Here is a tiny trained network, its code and every weight. The questions are about switching its units off for an input and a target symbol, where a switched-off unit gives its printed mean instead of its output.

import numpy as np


def w(rows, s, z=0):
    codes = np.array(rows[::2]) - 128.0
    scale = np.full(codes.shape[1], s)
    scale[-1] = z or s
    return codes * scale


def f(y):
    return y / 2 * (1 + np.tanh(0.7978845608 * (y + 0.044715 * y**3)))


def softmax(a):
    e = np.exp(a - a.max(-1, keepdims=True))
    return e / e.sum(-1, keepdims=True)


def log_softmax(a):
    a = a - a.max(-1, keepdims=True)
    return a - np.log(np.exp(a).sum(-1, keepdims=True))


def net(x, mask):
    ids = ['ΠΣΩαβλξψ'.index(c) for c in x.split()]
    T = len(ids)
    res = E[ids] + P[:T]
    u = 0
    for l in range(3):
        q, k, v = (res @ M[l].T for M in (Q, K, V))
        z = softmax(np.where(np.tri(T) > 0, q @ k.T / 2**0.5, -1e9)) @ v
        res = res + np.where(mask[u], z, O[l][:, -1]) @ O[l][:, :-1]
        u += 1
        y = f(res @ A[l][:, :-1].T + A[l][:, -1])
        res = res + np.where(mask[u : u + 8], y, B[l][:, -1]) @ B[l][:, :-1]
        u += 8
    return log_softmax(res[-1] @ U[:, :-1].T + U[:, -1])


Q, K, V, O, A, B = {}, {}, {}, {}, {}, {}
E = w([
[29,212,179,131,77],'Π',
[53,137,77,220,193],'Σ',
[188,92,37,183,128],'Ω',
[115,87,66,11,30],'α',
[202,155,125,128,163],'β',
[147,2,245,87,120],'λ',
[178,172,103,68,214],'ξ',
[231,198,166,148,120],'ψ',
],0.0078)
P = w([
[104,46,37,2,234],'0',
[196,135,192,200,74],'1',
[196,162,182,176,92],'2',
[191,165,170,182,85],'3',
[191,181,173,175,100],'4',
[194,184,158,176,105],'5',
[184,188,150,165,106],'6',
],0.0043)
Q[0] = w([
[1,73,132,130,133],'0.h0',
[207,180,110,154,153],'0.h0',
],0.0092)
K[0] = w([
[129,172,204,255,54],'0.h0',
[87,92,36,70,201],'0.h0',
],0.0084)
V[0] = w([
[157,95,118,207,79],'0.h0',
[94,86,2,87,165],'0.h0',
],0.0066)
O[0] = w([
[158,70,127,77,15,73],'0.h0',
[59,115,1,121,173,253],'0.h0',
],0.007,0.0028)
A[0] = w([
[138,84,193,114,152,140],'0.n0',
[254,136,164,107,154,254],'0.n1',
[191,144,146,197,113,140],'0.n2',
[118,21,95,95,133,190],'0.n3',
[99,114,134,200,135,165],'0.n4',
[93,131,142,196,110,147],'0.n5',
[97,151,89,177,182,211],'0.n6',
[88,122,175,100,110,195],'0.n7',
],0.011,0.0033)
B[0] = w([
[90,67,209,98,168,134],'0.n0',
[193,3,53,137,152,250],'0.n1',
[118,130,99,11,232,178],'0.n2',
[69,23,102,88,147,167],'0.n3',
[158,187,181,170,222,158],'0.n4',
[126,210,222,136,187,144],'0.n5',
[75,219,37,169,217,254],'0.n6',
[65,127,250,114,51,137],'0.n7',
],0.0059,0.005)
Q[1] = w([
[66,193,133,153,155],'1.h0',
[1,147,227,148,71],'1.h0',
],0.01)
K[1] = w([
[143,195,207,162,206],'1.h0',
[169,100,253,117,50],'1.h0',
],0.006)
V[1] = w([
[1,113,93,105,154],'1.h0',
[202,204,179,130,134],'1.h0',
],0.0061)
O[1] = w([
[31,141,105,3,131,255],'1.h0',
[181,152,189,247,172,42],'1.h0',
],0.0055,0.0071)
A[1] = w([
[93,187,172,145,128,171],'1.n0',
[118,1,111,84,185,172],'1.n1',
[120,73,103,71,51,244],'1.n2',
[75,225,104,145,178,156],'1.n3',
[153,127,80,209,204,253],'1.n4',
[146,139,137,230,157,121],'1.n5',
[74,248,87,89,185,139],'1.n6',
[122,70,132,103,137,155],'1.n7',
],0.0072,0.0036)
B[1] = w([
[85,176,245,96,87,137],'1.n0',
[106,1,139,121,161,216],'1.n1',
[109,4,109,110,30,188],'1.n2',
[82,238,176,117,161,207],'1.n3',
[233,123,140,119,219,196],'1.n4',
[176,141,200,123,82,139],'1.n5',
[66,216,132,106,113,249],'1.n6',
[119,61,125,128,141,154],'1.n7',
],0.0059,0.012)
Q[2] = w([
[72,118,255,145,7],'2.h0',
[105,186,199,142,135],'2.h0',
],0.0058)
K[2] = w([
[219,115,197,247,3],'2.h0',
[154,161,238,163,157],'2.h0',
],0.0053)
V[2] = w([
[166,3,71,123,121],'2.h0',
[39,113,126,59,146],'2.h0',
],0.0063)
O[2] = w([
[157,145,103,255,106,143],'2.h0',
[20,149,160,159,134,254],'2.h0',
],0.0076,0.021)
A[2] = w([
[27,218,108,134,137,81],'2.n0',
[170,152,123,255,143,47],'2.n1',
[224,92,69,68,176,94],'2.n2',
[195,197,211,114,161,118],'2.n3',
[112,20,111,147,82,121],'2.n4',
[26,105,126,150,143,80],'2.n5',
[168,133,39,156,143,254],'2.n6',
[133,182,110,139,217,148],'2.n7',
],0.0063,0.0068)
B[2] = w([
[202,145,122,137,83,253],'2.n0',
[100,133,255,112,96,157],'2.n1',
[181,64,207,78,97,133],'2.n2',
[124,163,53,114,84,156],'2.n3',
[198,159,125,102,150,176],'2.n4',
[221,152,164,127,115,215],'2.n5',
[67,45,97,168,96,161],'2.n6',
[153,127,95,156,186,191],'2.n7',
],0.009,0.02)
U = w([
[52,133,200,78,43,204],'Π',
[215,176,88,112,171,101],'Σ',
[22,97,56,164,208,227],'Ω',
[143,145,27,146,2,170],'α',
[72,84,194,91,212,64],'β',
[215,93,171,129,142,143],'λ',
[47,112,192,146,144,82],'ξ',
[161,166,144,169,103,3],'ψ',
],0.0062,0.0039)

Each question gives the input, a string of symbols that net reads in full, and the target symbol t.
The units are the heads (2 rows each of Q, K, V and O) and the neurons (one row each of A and B). Each row of codes is followed by its name. A weight is (code - 128) times the scale printed after its matrix; where a second scale follows, it is the last column's (O, A, B and U).
mask holds one flag per unit, layer by layer, with each layer's heads first. A switched-off unit (its flag False) gives its mean, the last column of its rows in O or B, instead of its output. The means were averaged over made-up inputs and are rounded, as every weight is.
A unit's drop is (log p(t) with every unit on - log p(t) with that unit switched off) / (log p(t) with every unit on - log p(t) with every unit switched off).
unit that matters most: the unit with the biggest drop
k most important neurons: the k neurons with the biggest drops, biggest first
top k neurons in layer l: the k neurons of layer l with the biggest drops, biggest first
input ψ Σ ξ ξ ξ β λ, target λ: unit that matters most -> 2.h0
input ξ Π ξ β ξ β, target Σ: top 2 neurons in layer 0 -> 0.n6, 0.n3
input ψ β β β Σ Ω, target λ: 2 most important neurons -> 2.n2, 1.n6
input ξ Ω ψ ξ Σ Ω, target Σ: 2 most important neurons -> 0.n6, 2.n0
input λ λ ψ ξ ξ λ Ω, target ξ: 2 most important neurons -> 2.n1, 0.n3
input ψ Σ α ψ ψ, target λ: 2 most important neurons -> 0.n1, 2.n2
input Π β Π ξ ξ, target β: 2 most important neurons -> 0.n1, 2.n0
input α Σ λ ξ, target ψ: 2 most important neurons -> 0.n3, 2.n0
input β β Ω, target Ω: 2 most important neurons -> 2.n0, 2.n5
input λ α β ξ β, target ξ: 3 most important neurons -> 2.n1, 0.n3, 2.n0
input λ Σ β ξ β β, target ξ: top 2 neurons in layer 0 -> 0.n3, 0.n1
input Ω ξ β Ω, target α: top 2 neurons in layer 0 -> 0.n3, 0.n6
input Π Σ Σ ξ Σ Ω Π, target Π: top 2 neurons in layer 1 -> 1.n0, 1.n4
input Σ Ω ψ Ω, target Π: unit that matters most -> 1.h0
input Π ξ ξ β Ω β ψ, target β: 3 most important neurons -> 0.n1, 2.n0, 2.n5
input λ Σ α Σ Σ ψ, target ξ: 3 most important neurons -> 2.n1, 0.n3, 0.n1
input α ξ β ψ, target ψ: top 2 neurons in layer 1 -> 1.n1, 1.n2
input Σ Σ Π Ω β ξ, target Π: top 2 neurons in layer 1 -> 1.n6, 1.n3
input Σ ξ ξ ξ ξ ξ, target Π: top 3 neurons in layer 0 -> 0.n6, 0.n3, 0.n1
input α Σ ψ, target ψ: unit that matters most -> 2.h0
